|  4.68 |  1.75 |  1.49 |  0.44 |
| -2.00 | -0.62 | -1.00 | -0.49 |
|  5.34 |  1.68 |  1.42 | -0.21 |
|
|  0.44 |  1.49 |  1.75 |  4.68 |
| -0.49 | -1.00 | -0.62 | -2.00 |
| -0.21 |  1.42 |  1.68 |  5.34 |

|  1.53 | -6.05 |  4.06 | -2.14 |
| -2.29 |  6.51 | -3.84 |  3.37 |
|  1.18 |  4.56 | -4.60 | -1.40 |
|  4.26 |  1.29 | -1.50 | -3.84 |
| -4.29 |  3.62 | -2.48 |  5.29 |
|  4.18 |  4.06 | -4.16 | -3.78 |
|  3.62 | -6.00 |  3.74 | -5.49 |
| -3.94 | -3.96 |  3.83 |  3.45 |
| -4.45 |  1.02 |  0.01 |  4.02 |
| -3.80 |  0.09 |  0.13 |  5.23 |
| -3.72 |  5.42 | -3.40 |  6.12 |
|
| -2.14 |  4.06 | -6.05 |  1.53 |
|  3.37 | -3.84 |  6.51 | -2.29 |
| -1.40 | -4.60 |  4.56 |  1.18 |
| -3.84 | -1.50 |  1.29 |  4.26 |
|  5.29 | -2.48 |  3.62 | -4.29 |
| -3.78 | -4.16 |  4.06 |  4.18 |
| -5.49 |  3.74 | -6.00 |  3.62 |
|  3.45 |  3.83 | -3.96 | -3.94 |
|  4.02 |  0.01 |  1.02 | -4.45 |
|  5.23 |  0.13 |  0.09 | -3.80 |
|  6.12 | -3.40 |  5.42 | -3.72 |

| -0.35 |  1.38 | -0.17 | -0.66 |  1.19 | -0.65 |
|  0.25 |  1.10 | -0.36 |  0.08 |  1.44 |  0.69 |
| -3.27 |  1.00 |  0.21 | -1.66 |  0.53 |  1.19 |
| -6.60 |  1.83 |  0.11 | -2.40 |  3.74 |  2.00 |
| -0.21 |  1.06 | -0.21 | -0.44 |  1.35 | -0.09 |
|  0.65 | -0.97 |  0.78 | -2.50 |  1.36 |  0.37 |
| -6.46 |  1.76 |  0.00 | -2.04 |  3.57 |  1.86 |
| -0.53 |  1.64 | -0.15 | -0.87 |  1.18 | -0.77 |
| -1.98 |  0.88 |  0.07 | -1.44 | -0.71 |  0.90 |
| -0.87 |  1.82 | -0.32 | -0.90 |  1.15 | -1.32 |
| -0.22 | -0.98 | -0.16 | -1.67 |  0.72 |  0.72 |
|
| -0.65 |  1.19 | -0.66 | -0.17 |  1.38 | -0.35 |
|  0.69 |  1.44 |  0.08 | -0.36 |  1.10 |  0.25 |
|  1.19 |  0.53 | -1.66 |  0.21 |  1.00 | -3.27 |
|  2.00 |  3.74 | -2.40 |  0.11 |  1.83 | -6.60 |
| -0.09 |  1.35 | -0.44 | -0.21 |  1.06 | -0.21 |
|  0.37 |  1.36 | -2.50 |  0.78 | -0.97 |  0.65 |
|  1.86 |  3.57 | -2.04 |  0.00 |  1.76 | -6.46 |
| -0.77 |  1.18 | -0.87 | -0.15 |  1.64 | -0.53 |
|  0.90 | -0.71 | -1.44 |  0.07 |  0.88 | -1.98 |
| -1.32 |  1.15 | -0.90 | -0.32 |  1.82 | -0.87 |
|  0.72 |  0.72 | -1.67 | -0.16 | -0.98 | -0.22 |

|  0.33 | -0.61 |  3.56 | -0.75 |  6.03 |  0.74 |  3.36 | -5.10 |
|  2.81 | -6.61 | -0.10 | -2.50 | -0.35 | -1.25 | -0.56 |  0.17 |
|  0.10 | -0.13 | -2.70 |  0.39 | -5.43 | -1.11 | -3.42 |  4.79 |
| -1.07 |  1.65 | -1.30 |  1.27 | -1.69 |  0.00 | -1.24 |  1.67 |
|
| -5.10 |  3.36 |  0.74 |  6.03 | -0.75 |  3.56 | -0.61 |  0.33 |
|  0.17 | -0.56 | -1.25 | -0.35 | -2.50 | -0.10 | -6.61 |  2.81 |
|  4.79 | -3.42 | -1.11 | -5.43 |  0.39 | -2.70 | -0.13 |  0.10 |
|  1.67 | -1.24 |  0.00 | -1.69 |  1.27 | -1.30 |  1.65 | -1.07 |

|  0.21 |  0.23 |
|  2.26 |  0.95 |
| -0.86 | -1.67 |
|  1.02 |  0.40 |
| -4.86 | -2.53 |
| -0.33 | -0.36 |
|  0.86 | -0.55 |
|  0.65 |  0.40 |
|  1.41 | -1.37 |
|  0.29 | -0.67 |
| -0.52 | -0.35 |
| -0.86 | -0.85 |
|
|  0.23 |  0.21 |
|  0.95 |  2.26 |
| -1.67 | -0.86 |
|  0.40 |  1.02 |
| -2.53 | -4.86 |
| -0.36 | -0.33 |
| -0.55 |  0.86 |
|  0.40 |  0.65 |
| -1.37 |  1.41 |
| -0.67 |  0.29 |
| -0.35 | -0.52 |
| -0.85 | -0.86 |

| -1.80 | -2.48 | -5.69 |  4.40 |  4.95 |
|  3.62 | -3.01 |  6.70 |  3.11 | -5.80 |
|
|  4.95 |  4.40 | -5.69 | -2.48 | -1.80 |
| -5.80 |  3.11 |  6.70 | -3.01 |  3.62 |
